Here is a tiny trained network, its code and every weight. The questions are about switching its units off for an input and a class, where a switched-off unit gives its printed mean instead of its output.

import numpy as np


def w(rows, s, z=0):
    codes = np.array(rows[::2]) - 128.0
    scale = np.full(codes.shape[1], s)
    scale[-1] = z or s
    return codes * scale


def f(y):
    return y / 2 * (1 + np.tanh(0.7978845608 * (y + 0.044715 * y**3)))


def log_softmax(a):
    a = a - a.max(-1, keepdims=True)
    return a - np.log(np.exp(a).sum(-1, keepdims=True))


def net(x, mask):
    res = np.array(x, float).reshape(1, 4) / 4 @ E
    y = f(res @ A[0][:, :-1].T + A[0][:, -1])
    res = res + np.where(mask, y, B[0][:, -1]) @ B[0][:, :-1]
    return log_softmax(res[-1] @ U[:, :-1].T + U[:, -1])


A, B = {}, {}
E = w([
[126,128,127],'x0',
[137,169,244],'x1',
[39,79,124],'x2',
[88,254,66],'x3',
],0.0096)
A[0] = w([
[85,78,98,183],'neuron 1',
[51,129,171,144],'neuron 2',
[150,104,139,164],'neuron 3',
[74,123,154,129],'neuron 4',
[168,146,136,127],'neuron 5',
[110,181,88,83],'neuron 6',
[188,154,117,114],'neuron 7',
[120,151,107,93],'neuron 8',
[224,145,132,106],'neuron 9',
[83,123,150,144],'neuron 10',
[117,173,165,147],'neuron 11',
[119,128,185,136],'neuron 12',
[142,96,140,149],'neuron 13',
[88,116,128,81],'neuron 14',
[127,148,121,50],'neuron 15',
[139,101,140,136],'neuron 16',
[137,103,93,226],'neuron 17',
[93,123,69,151],'neuron 18',
[68,134,135,101],'neuron 19',
[197,82,143,152],'neuron 20',
[94,131,162,154],'neuron 21',
[166,141,148,122],'neuron 22',
[117,148,185,161],'neuron 23',
[106,139,124,58],'neuron 24',
[104,193,141,45],'neuron 25',
[97,97,130,43],'neuron 26',
[54,75,96,156],'neuron 27',
[145,88,133,167],'neuron 28',
[131,97,143,64],'neuron 29',
[112,187,178,88],'neuron 30',
[138,171,213,100],'neuron 31',
[22,109,144,116],'neuron 32',
[15,205,134,53],'neuron 33',
[127,167,109,88],'neuron 34',
[161,111,254,189],'neuron 35',
[166,121,76,151],'neuron 36',
[170,201,101,144],'neuron 37',
[141,96,141,86],'neuron 38',
[121,186,81,3],'neuron 39',
[121,169,187,146],'neuron 40',
[55,119,134,69],'neuron 41',
],0.016,0.0014)
B[0] = w([
[142,186,128,184],'neuron 1',
[200,142,102,175],'neuron 2',
[70,132,150,152],'neuron 3',
[182,183,140,156],'neuron 4',
[164,155,154,154],'neuron 5',
[70,59,201,194],'neuron 6',
[174,82,245,171],'neuron 7',
[64,91,121,149],'neuron 8',
[209,99,183,194],'neuron 9',
[191,161,97,150],'neuron 10',
[129,145,117,169],'neuron 11',
[99,113,61,167],'neuron 12',
[19,81,131,156],'neuron 13',
[138,204,249,144],'neuron 14',
[102,69,182,135],'neuron 15',
[69,104,153,150],'neuron 16',
[94,203,42,159],'neuron 17',
[181,195,133,183],'neuron 18',
[190,114,205,155],'neuron 19',
[46,126,163,194],'neuron 20',
[215,182,75,149],'neuron 21',
[153,114,115,154],'neuron 22',
[111,196,28,171],'neuron 23',
[84,47,167,133],'neuron 24',
[108,66,110,181],'neuron 25',
[126,138,167,149],'neuron 26',
[174,173,114,199],'neuron 27',
[85,89,116,163],'neuron 28',
[78,38,166,149],'neuron 29',
[79,167,90,182],'neuron 30',
[122,222,122,203],'neuron 31',
[221,156,158,195],'neuron 32',
[35,66,197,222],'neuron 33',
[114,70,105,164],'neuron 34',
[86,209,113,249],'neuron 35',
[163,253,44,167],'neuron 36',
[124,92,194,211],'neuron 37',
[70,40,151,153],'neuron 38',
[114,30,124,196],'neuron 39',
[138,209,30,181],'neuron 40',
[220,89,216,165],'neuron 41',
],0.0044,0.011)
U = w([
[9,54,204,52],'0',
[101,106,163,253],'1',
[190,102,222,66],'2',
[81,138,81,62],'3',
],0.013,0.0049)

Each question gives the input, the list of numbers given to net, and the class t.
The units are the neurons (one row each of A and B). Each row of codes is followed by its name. A weight is (code - 128) times the scale printed after its matrix; where a second scale follows, it is the last column's (A, B and U).
mask holds one flag per neuron, in row order. A switched-off neuron (its flag False) gives its mean, the last column of its row in B, instead of its output. The means were averaged over made-up inputs and are rounded, as every weight is.
A unit's drop is (log p(t) with every unit on - log p(t) with that unit switched off) / (log p(t) with every unit on - log p(t) with every unit switched off).
The circuit of an input: a set's keep is (log p(t) with only the set's units on - log p(t) with every unit switched off) / (log p(t) with every unit on - log p(t) with every unit switched off). Starting from the 12 units with the biggest drops (on a tie, the unit counted first), units are removed one at a time, each time the one whose removal leaves the highest keep (on an exact tie, the one counted first), for as long as the keep stays at least 0.8.
circuit, biggest first: the units of the circuit, biggest drop first
most important unit: the unit with the biggest drop
k most important neurons: the k neurons with the biggest drops, biggest first
drop when u is switched off: that unit's drop, to one decimal
input [4,-8,5,-6], class 3: most important unit	neuron 17
input [-6,-7,-1,8], class 0: circuit, biggest first	[neuron 6; neuron 33]
input [3,-8,-8,1], class 2: circuit, biggest first	[neuron 7; neuron 9]
input [-3,-2,-6,5], class 2: circuit, biggest first	[neuron 7; neuron 37]
input [-5,-8,-8,0], class 2: circuit, biggest first	[neuron 7; neuron 9]
input [-5,-7,-5,-8], class 0: circuit, biggest first	[neuron 20; neuron 13]
input [3,4,5,0], class 2: circuit, biggest first	[neuron 32; neuron 41; neuron 2]
input [1,3,-3,-4], class 0: circuit, biggest first	[neuron 20; neuron 32]
input [3,8,-7,5], class 3: 2 most important neurons	[neuron 40; neuron 30]
input [6,1,4,7], class 0: drop when neuron 33 is switched off	0.4
input [-4,8,8,1], class 2: drop when neuron 19 is switched off	0.2
input [3,-4,-1,4], class 0: drop when neuron 40 is switched off	0.2
